Below is a small trained network, with its code and all its weights. Each question gives an input and a class and asks what happens when units are switched off, that is, made to give their printed mean instead of their output.

import numpy as np


def w(rows, s, z=0):
    codes = np.array(rows[::2]) - 128.0
    scale = np.full(codes.shape[1], s)
    scale[-1] = z or s
    return codes * scale


def f(y):
    return y / 2 * (1 + np.tanh(0.7978845608 * (y + 0.044715 * y**3)))


def log_softmax(a):
    a = a - a.max(-1, keepdims=True)
    return a - np.log(np.exp(a).sum(-1, keepdims=True))


def net(x, mask):
    res = np.array(x, float).reshape(1, 6) / 4 @ E
    y = f(res @ A[0][:, :-1].T + A[0][:, -1])
    res = res + np.where(mask, y, B[0][:, -1]) @ B[0][:, :-1]
    return log_softmax(res[-1] @ U[:, :-1].T + U[:, -1])


A, B = {}, {}
E = w([
[128,129,128],'x0',
[199,87,219],'x1',
[128,127,128],'x2',
[159,9,69],'x3',
[127,128,128],'x4',
[205,190,74],'x5',
],0.013)
A[0] = w([
[138,87,115,161],'N1',
[124,206,149,174],'N2',
[143,81,63,210],'N3',
[159,60,79,195],'N4',
[155,129,61,119],'N5',
[47,124,89,139],'N6',
[132,81,231,165],'N7',
[105,65,164,134],'N8',
[125,91,159,119],'N9',
[109,159,41,125],'N10',
[98,155,238,199],'N11',
[163,110,80,139],'N12',
[161,146,54,133],'N13',
[60,196,126,191],'N14',
[120,207,146,253],'N15',
[229,156,98,151],'N16',
[120,190,98,129],'N17',
[125,115,93,86],'N18',
[98,168,224,68],'N19',
[119,215,133,229],'N20',
[38,125,84,140],'N21',
[2,97,132,198],'N22',
[243,138,169,38],'N23',
[124,155,60,112],'N24',
[115,191,134,156],'N25',
[77,164,159,248],'N26',
[145,33,85,169],'N27',
[146,146,161,127],'N28',
[113,151,167,238],'N29',
[111,87,210,113],'N30',
],0.017,0.0062)
B[0] = w([
[133,61,149,178],'N1',
[162,104,94,219],'N2',
[108,63,190,233],'N3',
[93,34,156,240],'N4',
[70,70,158,198],'N5',
[108,203,186,200],'N6',
[214,83,126,234],'N7',
[189,82,103,192],'N8',
[173,46,104,165],'N9',
[103,67,124,227],'N10',
[191,197,132,239],'N11',
[115,113,164,191],'N12',
[111,84,141,213],'N13',
[171,130,90,228],'N14',
[179,132,63,237],'N15',
[59,191,150,234],'N16',
[129,71,31,199],'N17',
[105,126,142,151],'N18',
[169,151,153,210],'N19',
[172,120,19,238],'N20',
[103,195,182,209],'N21',
[152,251,217,229],'N22',
[127,254,203,212],'N23',
[78,51,121,200],'N24',
[143,108,93,197],'N25',
[196,154,102,211],'N26',
[136,29,146,250],'N27',
[130,175,141,158],'N28',
[202,202,119,189],'N29',
[190,59,99,201],'N30',
],0.0095,0.015)
U = w([
[145,233,106,233],'0',
[181,59,51,133],'1',
[104,119,251,204],'2',
[13,90,135,28],'3',
[204,141,116,2],'4',
],0.011,0.0074)

Each question gives the input, the list of numbers given to net, and the class t.
The units are the neurons (one row each of A and B). Each row of codes is followed by its name. A weight is (code - 128) times the scale printed after its matrix; where a second scale follows, it is the last column's (A, B and U).
mask holds one flag per neuron, in row order. A switched-off neuron (its flag False) gives its mean, the last column of its row in B, instead of its output. The means were averaged over made-up inputs and are rounded, as every weight is.
A unit's drop is (log p(t) with every unit on - log p(t) with that unit switched off) / (log p(t) with every unit on - log p(t) with every unit switched off).
most important unit: the unit with the biggest drop
k most important neurons: the k neurons with the biggest drops, biggest first
drop when u is switched off: that unit's drop, to one decimal
input [7,8,4,-1,8,-8], class 4: most important unit => N11
input [4,0,5,6,6,-4], class 2: 2 most important neurons => (N20, N22)
input [-1,-5,-8,-8,5,1], class 1: 3 most important neurons => (N17, N20, N23)
input [3,-6,1,-8,-6,1], class 1: 2 most important neurons => (N17, N20)
input [-3,0,8,-4,-7,0], class 0: 2 most important neurons => (N27, N4)
input [-1,0,6,-5,8,2], class 1: 2 most important neurons => (N22, N23)
input [7,7,8,4,-2,1], class 2: 2 most important neurons => (N23, N20)
input [-3,0,3,-3,-1,0], class 0: 2 most important neurons => (N27, N4)
input [-7,-6,7,0,-5,-7], class 0: drop when N4 is switched off => 0.1
input [0,1,-4,-7,4,5], class 0: drop when N16 is switched off => 0.1
input [-4,8,0,2,7,-7], class 1: drop when N30 is switched off => 0.2
